Where the symbols take the objects:
λ: w885->w67, w693->w297, w367->w865, w745->w233, w452->w79, w504->w840, w499->w189, w908->w382, w382->w865, w744->w429, w807->w744, w35->w290, w605->w663, w827->w217, w184->w371, w163->w314, w569->w658, w630->w841, w820->w649, w24->w841, w394->w371, w841->w681, w738->w830, w571->w20, w712->w621, w608->w662, w73->w151, w682->w630, w420->w820, w431->w417, w242->w226, w399->w488, w290->w745, w609->w885, w945->w625, w776->w630, w775->w25, w865->w504, w580->w184, w990->w431, w429->w71, w540->w712, w621->w426, w467->w885, w149->w990, w663->w35, w623->w820, w359->w625, w71->w417, w840->w761, w129->w540, w189->w841, w557->w827, w898->w775, w602->w745, w658->w571, w216->w24, w488->w330, w824->w452, w681->w216, w704->w681, w79->w584, w147->w217, w67->w609, w371->w290, w151->w394, w194->w499, w761->w367, w964->w189, w226->w623, w20->w776, w830->w233, w664->w432, w786->w608, w432->w418, w625->w129, w217->w964, w906->w824, w584->w738, w25->w420, w233->w233, w297->w297, w330->w682, w334->w761, w662->w608, w417->w399, w426->w504, w649->w664, w314->w467, w418->w840, w7->w557
ζ: w885->w623, w693->w147, w367->w584, w745->w394, w452->w745, w504->w761, w499->w216, w908->w712, w382->w216, w744->w184, w807->w580, w35->w662, w605->w786, w827->w663, w184->w452, w163->w704, w569->w609, w630->w571, w820->w775, w24->w841, w394->w452, w841->w20, w738->w745, w571->w147, w712->w314, w608->w649, w73->w906, w682->w824, w420->w217, w431->w990, w242->w704, w399->w990, w290->w151, w609->w467, w945->w334, w776->w658, w775->w233, w865->w334, w580->w151, w990->w908, w429->w945, w540->w359, w621->w129, w467->w226, w149->w417, w663->w608, w623->w189, w359->w24, w71->w452, w840->w649, w129->w499, w189->w297, w557->w571, w898->w830, w602->w420, w658->w7, w216->w630, w488->w429, w824->w432, w681->w776, w704->w662, w79->w371, w147->w67, w67->w297, w371->w73, w151->w824, w194->w681, w761->w429, w964->w7, w226->w163, w20->w189, w830->w79, w664->w367, w786->w820, w432->w865, w625->w194, w217->w35, w906->w664, w584->w290, w25->w827, w233->w584, w297->w67, w330->w681, w334->w744, w662->w609, w417->w149, w426->w540, w649->w25, w314->w242, w418->w504, w7->w693
ω: w885->w314, w693->w20, w367->w334, w745->w371, w452->w906, w504->w761, w499->w776, w908->w712, w382->w426, w744->w945, w807->w184, w35->w605, w605->w608, w827->w35, w184->w682, w163->w163, w569->w7, w630->w20, w820->w664, w24->w681, w394->w73, w841->w630, w738->w79, w571->w382, w712->w129, w608->w602, w73->w824, w682->w488, w420->w775, w431->w149, w242->w163, w399->w431, w290->w394, w609->w885, w945->w580, w776->w571, w775->w775, w865->w761, w580->w330, w990->w382, w429->w807, w540->w625, w621->w571, w467->w623, w149->w7, w663->w663, w623->w297, w359->w194, w71->w744, w840->w830, w129->w359, w189->w704, w557->w663, w898->w233, w602->w820, w658->w147, w216->w841, w488->w417, w824->w418, w681->w704, w704->w693, w79->w73, w147->w662, w67->w467, w371->w371, w151->w452, w194->w216, w761->w71, w964->w569, w226->w189, w20->w658, w830->w584, w664->w865, w786->w649, w432->w504, w625->w499, w217->w557, w906->w432, w584->w745, w25->w898, w233->w738, w297->w147, w330->w906, w334->w426, w662->w786, w417->w334, w426->w712, w649->w420, w314->w226, w418->w664, w7->w67

The rows follow the links: the fewer symbols apart two objects are, the more alike their rows tend to be.

Each row is also shifted at random along 4 hidden directions that mean nothing.

Some objects, each with a row of numbers:
w569
-115,274,65,464,124,0,453,336,140,-154,56,1045,-571,338,73,-395,-47,101,490,-522,34,-299,-459,334,588,-870,306,-142,165,281,-267,-159,221,-846,-152,92,167,-1,-148
w682
329,-703,-151,-131,-285,-23,-77,-166,-654,-395,-38,-126,300,-155,-331,-119,-811,-475,-169,-692,-134,-56,-606,-29,101,353,747,-623,-425,389,556,-358,-423,-309,412,222,-234,-26,-178
w865
162,-91,-114,304,-407,403,-59,-60,27,177,-206,163,560,622,-162,333,125,-150,-71,427,211,139,-20,-260,414,430,322,-692,203,-106,-3,242,17,250,-295,35,277,2,121
w557
422,-271,91,-16,275,60,-126,295,-139,359,-56,133,-42,-155,222,87,301,357,480,-287,730,-105,175,514,60,-596,-256,6,189,-745,-268,127,327,258,101,512,471,311,500
w226
-510,-113,-84,428,85,135,159,-75,467,149,-89,6,662,-569,337,0,293,53,227,-533,-394,325,-607,67,277,327,-426,182,59,-63,298,-403,-352,-145,166,-280,-155,203,527
w738
-192,-392,393,-633,-1,-365,-98,-451,-188,-112,304,-145,245,673,775,686,50,-58,23,247,-58,692,1026,262,-306,-126,-383,-350,151,-279,174,185,188,453,264,-95,-108,614,530
w418
188,-716,-72,162,-845,231,-520,95,33,370,42,375,647,493,-205,69,526,-364,-510,557,-74,-90,-270,-226,460,693,59,-433,-881,70,299,-281,-361,424,-191,47,126,-21,-29
w25
-420,107,-13,-325,20,-111,224,14,127,-300,12,-360,-43,210,-149,-758,-221,11,13,582,-83,743,126,78,-486,-77,271,-105,-237,-140,-367,369,56,71,984,401,330,198,-48
w584
-115,-16,591,-289,-213,-366,-120,-244,144,497,226,-290,-495,704,554,109,272,-314,-55,416,-532,112,411,-359,-34,-601,-593,-137,-281,209,-149,568,265,330,-277,-238,-148,272,-162
w621
80,360,-13,266,396,599,172,251,-301,195,572,172,-238,-257,-38,589,82,47,290,579,173,-113,64,-176,217,281,-327,486,96,-154,61,-587,292,160,-682,-342,49,35,-131
w394
693,-443,551,-721,-265,-13,239,-616,-226,-342,303,201,-155,251,-282,-103,-72,236,-426,-168,-304,341,622,29,-351,-185,65,-35,237,-162,481,27,211,226,153,-221,-321,-242,-578
w314
-555,428,138,404,149,216,786,-557,640,-88,28,-78,-5,-507,-364,-327,473,321,166,-397,-552,132,-412,-225,-3,737,400,380,454,-363,223,-398,-167,145,166,-270,-177,-69,45
w67
-403,210,114,245,136,-211,-159,439,114,110,-426,867,-272,-122,91,-73,533,297,129,-366,-106,5,82,168,142,-324,-74,891,-452,479,-257,-401,139,-499,-514,-176,-130,-134,70
w990
-165,-64,-205,-166,-66,-297,-94,37,-140,85,217,2,317,-381,493,263,93,56,519,487,-159,-780,-46,49,-50,-48,-443,-27,-609,149,-733,-60,-355,245,-739,106,-514,-171,-276
w693
-168,349,-356,200,70,-236,59,146,41,-195,-153,601,-338,131,249,1,223,231,140,-634,280,-406,170,666,490,-290,55,411,314,-223,-73,-137,267,-730,104,184,25,249,567
w945
100,32,41,-171,325,224,7,182,-307,-205,-776,-555,200,152,-318,597,-292,68,-124,-513,602,475,561,-315,-445,392,502,105,378,210,127,343,335,742,-305,0,64,-100,219
w330
462,-205,-268,-134,-240,-216,-195,-254,-215,-352,-340,-532,181,-236,-318,-81,-495,-382,-488,-552,-73,-263,-64,-194,-337,135,386,-173,-117,457,190,249,-225,-309,139,231,-246,-327,-344
w662
153,-289,47,151,67,220,-345,419,-104,235,-97,102,101,-618,-189,-364,449,447,97,-35,305,178,-153,557,-333,-131,-134,440,-67,-610,-87,-188,52,199,527,345,429,-15,352
w429
90,-335,-147,-316,300,19,-142,265,-287,-146,-742,-367,623,214,-158,794,-262,94,-93,-563,575,354,288,-245,-247,154,521,-93,-54,204,181,262,57,767,-195,160,-63,175,450
w24
131,435,-503,287,93,-85,-200,57,-327,-49,278,-436,-565,-429,86,-7,-307,-371,-124,-208,18,-578,-393,-53,542,220,-348,126,-262,131,564,-391,-248,-747,198,161,-112,283,25
w964
-38,421,-40,74,168,-232,371,229,139,-101,-115,733,-477,91,189,-185,146,205,355,-541,371,-218,186,479,253,-456,129,197,323,-318,-333,-34,503,-384,43,297,139,90,253
w827
384,-40,181,152,264,290,-132,391,33,571,-156,57,-182,-33,80,-336,356,404,364,-54,398,14,111,78,-226,-732,-283,68,-18,-404,-388,444,243,331,244,411,420,61,315
w359
110,655,-324,227,623,262,-307,328,-76,166,269,-323,-652,-528,87,102,-572,-334,-170,377,-1,-135,-139,-366,22,-63,-799,288,242,447,98,-111,125,-631,-511,-436,231,-221,-132
w371
443,-522,556,-646,-194,-198,-182,-356,-223,100,236,-5,-378,179,-54,115,222,146,-376,-153,-442,-24,775,-206,-395,-144,-104,106,-165,9,427,129,140,360,-250,-258,-432,-288,-320
w488
198,-266,-275,-170,-14,-253,90,-226,-131,-345,-301,-434,436,-163,10,-206,-689,-307,262,-416,47,-382,-390,-298,-193,-101,262,-286,-215,477,-316,190,-543,-82,-183,79,-487,-167,-389
w467
-636,181,-2,387,242,70,370,23,522,-82,-152,525,309,-248,24,-278,86,162,73,-396,-469,388,-428,411,190,44,-31,273,404,166,119,-535,-190,-608,3,-338,24,-134,133
w658
53,-46,-7,5,105,28,119,22,-693,-642,147,681,51,88,14,520,295,292,285,-412,720,-152,246,657,444,431,465,168,-173,-657,435,-779,334,-67,210,549,52,481,700
w20
43,344,-235,175,-122,-36,-143,126,-517,-100,52,101,-437,-214,64,124,533,-21,215,-507,387,-590,41,127,748,419,92,251,-553,-248,321,-653,148,-497,118,383,-198,441,301
w71
130,-37,67,74,-97,-235,-208,-32,10,226,-753,-436,233,360,-127,218,-128,-104,23,-414,208,25,161,-553,-149,-3,358,-118,-98,511,-195,519,122,798,-607,55,-245,23,-97
w663
409,-201,156,127,149,176,-193,62,94,468,-159,-156,98,-276,141,-425,75,312,182,-128,397,157,-186,308,-177,-706,-245,-134,488,-462,-356,474,286,295,506,369,587,-38,361
w649
-186,-354,1,-48,-275,157,-539,445,7,122,-123,56,364,-167,-145,-549,230,-185,-176,808,-26,380,-223,-12,-237,264,68,-48,-732,-60,-72,61,-284,131,574,189,503,89,-189
w499
-109,441,-374,370,399,349,-59,307,-384,-112,469,-174,-633,-674,61,317,-202,-231,141,42,136,-438,-173,-126,322,402,-582,396,-291,94,396,-502,-48,-555,-127,-93,28,134,-18
w807
210,-270,-73,-305,362,17,-92,242,-121,-52,-751,-379,434,90,-72,522,-536,-40,-36,-588,257,507,320,-14,-327,-97,284,-128,380,472,106,429,115,349,-76,103,31,73,414

Start here and follow the symbols in turn, left to right. Where do you end up?
Answers are names.
373,-392,89,-38,127,41,-614,302,-2,167,-362,-210,179,-636,-121,-468,384,376,-113,210,344,238,310,414,-596,-191,-232,160,-127,-542,-379,140,-17,230,460,304,446,-23,179
ω ω ω ω -> w865
487,-491,345,-417,-398,23,-56,-597,-268,-171,380,293,-194,199,-321,-165,-18,73,-441,-41,-455,27,228,0,-109,-43,267,-293,18,59,621,-108,84,6,169,-347,-216,-382,-473
λ ζ λ -> w452
-2,205,-139,459,112,766,97,200,0,394,514,392,-27,-24,233,534,-203,-267,225,668,131,-31,-654,-214,436,105,-606,-157,119,246,70,-203,-87,60,-907,-381,363,-140,-118
ζ ω λ -> w129
-344,960,-190,305,70,-48,299,-123,379,-353,-313,87,-465,-317,-103,-356,290,231,-52,-662,-8,-334,215,7,204,164,184,547,435,-133,221,-37,422,-783,126,94,-145,156,164
ζ ζ λ -> w609
127,-748,493,-642,-169,-313,-206,-178,-504,154,561,-33,11,269,220,347,260,47,-213,211,-523,245,666,-34,-183,-112,-383,-54,-522,-177,245,-70,4,467,26,-218,-287,234,-105
ω λ ω -> w394
-267,-357,-265,-324,2,-290,341,-246,-351,-567,220,7,761,-300,321,417,-196,374,645,2,322,-344,290,359,-274,305,331,73,-116,-433,-596,-450,-180,707,-301,379,-408,-72,84
λ ω ω -> w426
181,534,-419,176,381,329,182,136,-201,-285,472,-377,-660,-349,-189,15,-595,-329,-211,12,75,-159,-286,-114,119,214,-214,99,224,168,560,-308,-135,-759,39,-204,289,-107,-216
λ λ -> w189
594,-758,391,-557,-531,-338,-657,-144,-370,210,-49,135,183,313,171,369,140,-38,-637,-78,-240,61,725,-196,-264,-196,-326,-3,-346,131,507,306,237,316,-309,-190,-323,-144,-164
ω ω λ -> w418
158,137,96,142,-143,163,18,-10,210,307,-624,-263,282,454,-257,677,174,-167,11,68,460,25,114,-610,1,388,289,-98,-102,277,-269,326,135,793,-805,-56,-103,37,-126
ζ ζ ω -> w682
-200,154,-171,326,15,-98,168,-332,162,-12,-238,-533,231,-727,134,103,566,213,42,-648,50,-96,-131,174,264,697,-109,181,74,-502,541,-366,-116,-130,431,116,-338,372,598
ω ζ ζ ω -> w467
38,136,-510,219,-14,15,-325,58,-163,60,147,-440,20,-461,338,-31,-550,-395,-63,-547,114,-253,-558,212,516,230,-470,-216,124,-19,637,-259,-378,-1011,549,333,-2,397,565
ω ω λ -> w297
280,14,476,-410,-350,-456,-335,-319,-184,303,83,-67,-528,401,231,313,789,137,-209,294,-549,-23,1155,-560,-216,-275,-418,248,-553,93,192,421,296,518,-529,-237,-659,8,-443
ζ ω ω ω -> w371
-20,202,-384,235,37,308,-6,230,26,190,657,271,251,-184,535,628,-204,-177,480,549,179,-710,-243,238,515,-44,-644,-436,230,-61,-322,-134,-241,7,-761,-61,100,33,56
λ ζ -> w334
-28,-19,-103,107,-423,183,-229,171,156,278,-622,-133,471,830,-63,555,278,-61,-76,139,358,125,288,-440,172,396,176,-490,232,137,-184,705,168,639,-509,88,154,85,197
ω ω ω -> w945
6,-42,-124,245,-768,104,-503,85,337,254,-290,180,113,372,-268,-277,495,-164,-382,800,-222,-91,6,-385,97,337,110,-381,-543,158,-115,413,-254,-151,-334,-52,92,-147,-559
ζ ζ λ -> w738
-47,-122,-114,118,-367,231,-2,-30,278,137,-58,133,790,1056,244,416,-243,-385,-222,464,252,445,-300,95,298,166,136,-1009,632,141,5,377,-85,218,55,5,294,306,349
λ ζ -> w334
-227,-459,-307,-89,19,-350,-251,206,-280,212,-145,-76,930,-241,670,451,-262,-96,643,105,19,-500,-252,153,59,-53,-244,-184,-543,329,-642,-4,-473,334,-742,313,-515,-4,-3
ω λ ζ -> w429
